Below are the code and all the weights of a small trained network. Each question names an input and a class and asks about switching units off, where a switched-off unit gives its printed mean instead of its output.

import numpy as np


def w(rows, s, z=0):
    codes = np.array(rows[::2]) - 128.0
    scale = np.full(codes.shape[1], s)
    scale[-1] = z or s
    return codes * scale


def f(y):
    return np.maximum(y, 0)


def log_softmax(a):
    a = a - a.max(-1, keepdims=True)
    return a - np.log(np.exp(a).sum(-1, keepdims=True))


def net(x, mask):
    res = np.array(x, float).reshape(1, 8) / 4 @ E
    y = f(res @ A[0][:, :-1].T + A[0][:, -1])
    res = res + np.where(mask, y, B[0][:, -1]) @ B[0][:, :-1]
    return log_softmax(res[-1] @ U[:, :-1].T + U[:, -1])


A, B = {}, {}
E = w([
[135,226,104,41],'x0',
[127,128,128,128],'x1',
[128,128,128,128],'x2',
[127,128,127,128],'x3',
[195,49,48,71],'x4',
[21,76,149,62],'x5',
[197,106,245,80],'x6',
[128,128,129,128],'x7',
],0.011)
A[0] = w([
[45,90,107,102,66],'n0',
[45,125,165,107,54],'n1',
[129,228,93,42,22],'n2',
[164,83,79,106,49],'n3',
[174,144,117,182,102],'n4',
[143,220,92,27,40],'n5',
[69,127,67,155,104],'n6',
[185,160,114,181,101],'n7',
[166,165,102,182,82],'n8',
[152,47,144,245,33],'n9',
[141,127,177,119,78],'n10',
[65,211,201,201,89],'n11',
[189,108,220,69,98],'n12',
[98,141,61,166,123],'n13',
[169,124,193,101,80],'n14',
[189,190,106,171,81],'n15',
[196,159,120,179,52],'n16',
[89,188,188,178,78],'n17',
[95,144,71,151,93],'n18',
[108,191,175,177,84],'n19',
[172,213,101,89,68],'n20',
[174,84,56,64,68],'n21',
[144,104,104,113,30],'n22',
[80,117,129,84,36],'n23',
[144,136,127,140,63],'n24',
[146,109,188,90,84],'n25',
[88,151,13,163,80],'n26',
[184,46,82,103,73],'n27',
[38,102,152,95,49],'n28',
[79,153,53,177,105],'n29',
[87,140,47,195,91],'n30',
[215,178,109,205,55],'n31',
[97,165,170,173,75],'n32',
[182,113,212,104,83],'n33',
[190,55,67,84,68],'n34',
[94,166,167,160,29],'n35',
[158,178,159,51,57],'n36',
[169,152,115,159,105],'n37',
[111,135,93,141,75],'n38',
[222,183,103,181,59],'n39',
[92,186,186,156,78],'n40',
[96,172,58,117,107],'n41',
[178,76,56,92,70],'n42',
[89,106,140,105,42],'n43',
[36,65,130,48,65],'n44',
[117,19,147,209,34],'n45',
[129,59,149,198,2],'n46',
[89,200,178,210,86],'n47',
],0.012,0.0059)
B[0] = w([
[123,91,165,72,203],'n0',
[126,83,117,60,207],'n1',
[19,179,149,217,212],'n2',
[145,129,61,133,179],'n3',
[100,95,152,60,181],'n4',
[38,161,123,199,221],'n5',
[184,127,198,144,205],'n6',
[95,67,162,59,191],'n7',
[116,67,158,62,181],'n8',
[2,201,151,173,215],'n9',
[161,126,151,155,163],'n10',
[171,127,4,129,255],'n11',
[215,118,199,184,238],'n12',
[198,141,211,155,202],'n13',
[190,120,185,171,191],'n14',
[98,93,142,60,198],'n15',
[103,104,159,58,185],'n16',
[164,134,23,133,213],'n17',
[171,144,166,141,184],'n18',
[151,114,69,129,200],'n19',
[40,157,145,152,198],'n20',
[145,139,26,137,212],'n21',
[142,145,95,129,143],'n22',
[96,82,141,83,169],'n23',
[133,139,134,107,133],'n24',
[181,116,175,141,187],'n25',
[199,123,185,164,231],'n26',
[145,149,42,141,214],'n27',
[119,106,137,42,213],'n28',
[191,124,179,154,218],'n29',
[187,142,207,164,220],'n30',
[94,84,160,34,215],'n31',
[141,119,62,133,186],'n32',
[208,164,208,176,211],'n33',
[152,143,26,135,222],'n34',
[140,140,71,129,172],'n35',
[93,148,159,177,196],'n36',
[108,113,145,78,171],'n37',
[163,138,153,145,153],'n38',
[108,78,150,53,216],'n39',
[151,121,46,133,205],'n40',
[172,145,201,179,198],'n41',
[151,132,30,133,209],'n42',
[123,126,144,78,158],'n43',
[100,81,159,27,240],'n44',
[27,198,144,180,213],'n45',
[57,188,145,171,176],'n46',
[155,128,43,128,228],'n47',
],0.0082,0.011)
U = w([
[245,135,174,179,15],'0',
[185,136,1,136,148],'1',
[122,109,139,23,141],'2',
[41,162,124,215,253],'3',
],0.013,0.00064)

Each question gives the input, the list of numbers given to net, and the class t.
The units are the neurons (one row each of A and B). Each row of codes is followed by its name. A weight is (code - 128) times the scale printed after its matrix; where a second scale follows, it is the last column's (A, B and U).
mask holds one flag per neuron, in row order. A switched-off neuron (its flag False) gives its mean, the last column of its row in B, instead of its output. The means were averaged over made-up inputs and are rounded, as every weight is.
A unit's drop is (log p(t) with every unit on - log p(t) with that unit switched off) / (log p(t) with every unit on - log p(t) with every unit switched off).
The circuit of an input: a set's keep is (log p(t) with only the set's units on - log p(t) with every unit switched off) / (log p(t) with every unit on - log p(t) with every unit switched off). Starting from the 12 units with the biggest drops (on a tie, the unit counted first), units are removed one at a time, each time the one whose removal leaves the highest keep (on an exact tie, the one counted first), for as long as the keep stays at least 0.8.
units of the circuit, in order: the units of the circuit, biggest drop first
k most important neurons: the k neurons with the biggest drops, biggest first
drop of u: that unit's drop, to one decimal
input [8,-6,7,-7,6,-4,6,-7], class 3: units of the circuit, in order -> n5, n2
input [-7,-4,-1,8,-8,-1,-5,-1], class 1: units of the circuit, in order -> n11
input [8,-7,8,5,7,-1,-7,-4], class 3: 3 most important neurons -> n2, n5, n20
input [7,4,1,7,8,8,-3,7], class 1: 3 most important neurons -> n21, n34, n42
input [7,1,-2,-4,-7,-7,-7,-3], class 0: 2 most important neurons -> n41, n26
input [7,3,-3,-3,-5,-3,6,-8], class 3: 3 most important neurons -> n2, n5, n20
input [-4,-5,-3,2,-5,7,-6,3], class 2: 2 most important neurons -> n44, n28
input [0,-4,1,-1,4,-8,-8,-1], class 0: 2 most important neurons -> n26, n30
input [-8,7,1,-2,6,-1,-3,2], class 3: 2 most important neurons -> n9, n45
input [7,-8,6,-7,-6,-8,-7,0], class 2: 2 most important neurons -> n31, n15
input [-6,-7,0,1,-1,4,5,-8], class 3: 2 most important neurons -> n45, n9
input [-3,8,0,0,-1,7,-6,-2], class 2: 2 most important neurons -> n44, n28
input [-3,3,-2,-1,6,1,-6,5], class 0: 2 most important neurons -> n26, n30
input [-6,7,-5,0,0,5,2,-4], class 3: units of the circuit, in order -> n45
input [6,-3,2,1,7,-2,6,2], class 1: 4 most important neurons -> n21, n34, n42, n27
input [-4,6,8,2,8,2,7,1], class 1: 4 most important neurons -> n34, n27, n21, n42
input [-6,-2,-6,8,2,0,3,3], class 3: drop of n26 -> 0.0
input [8,3,1,-1,4,6,-3,-1], class 3: drop of n2 -> 0.3
input [1,-1,-2,0,-5,4,4,0], class 1: drop of n11 -> 0.1
input [8,-7,0,7,-2,-6,2,3], class 3: units of the circuit, in order -> n2
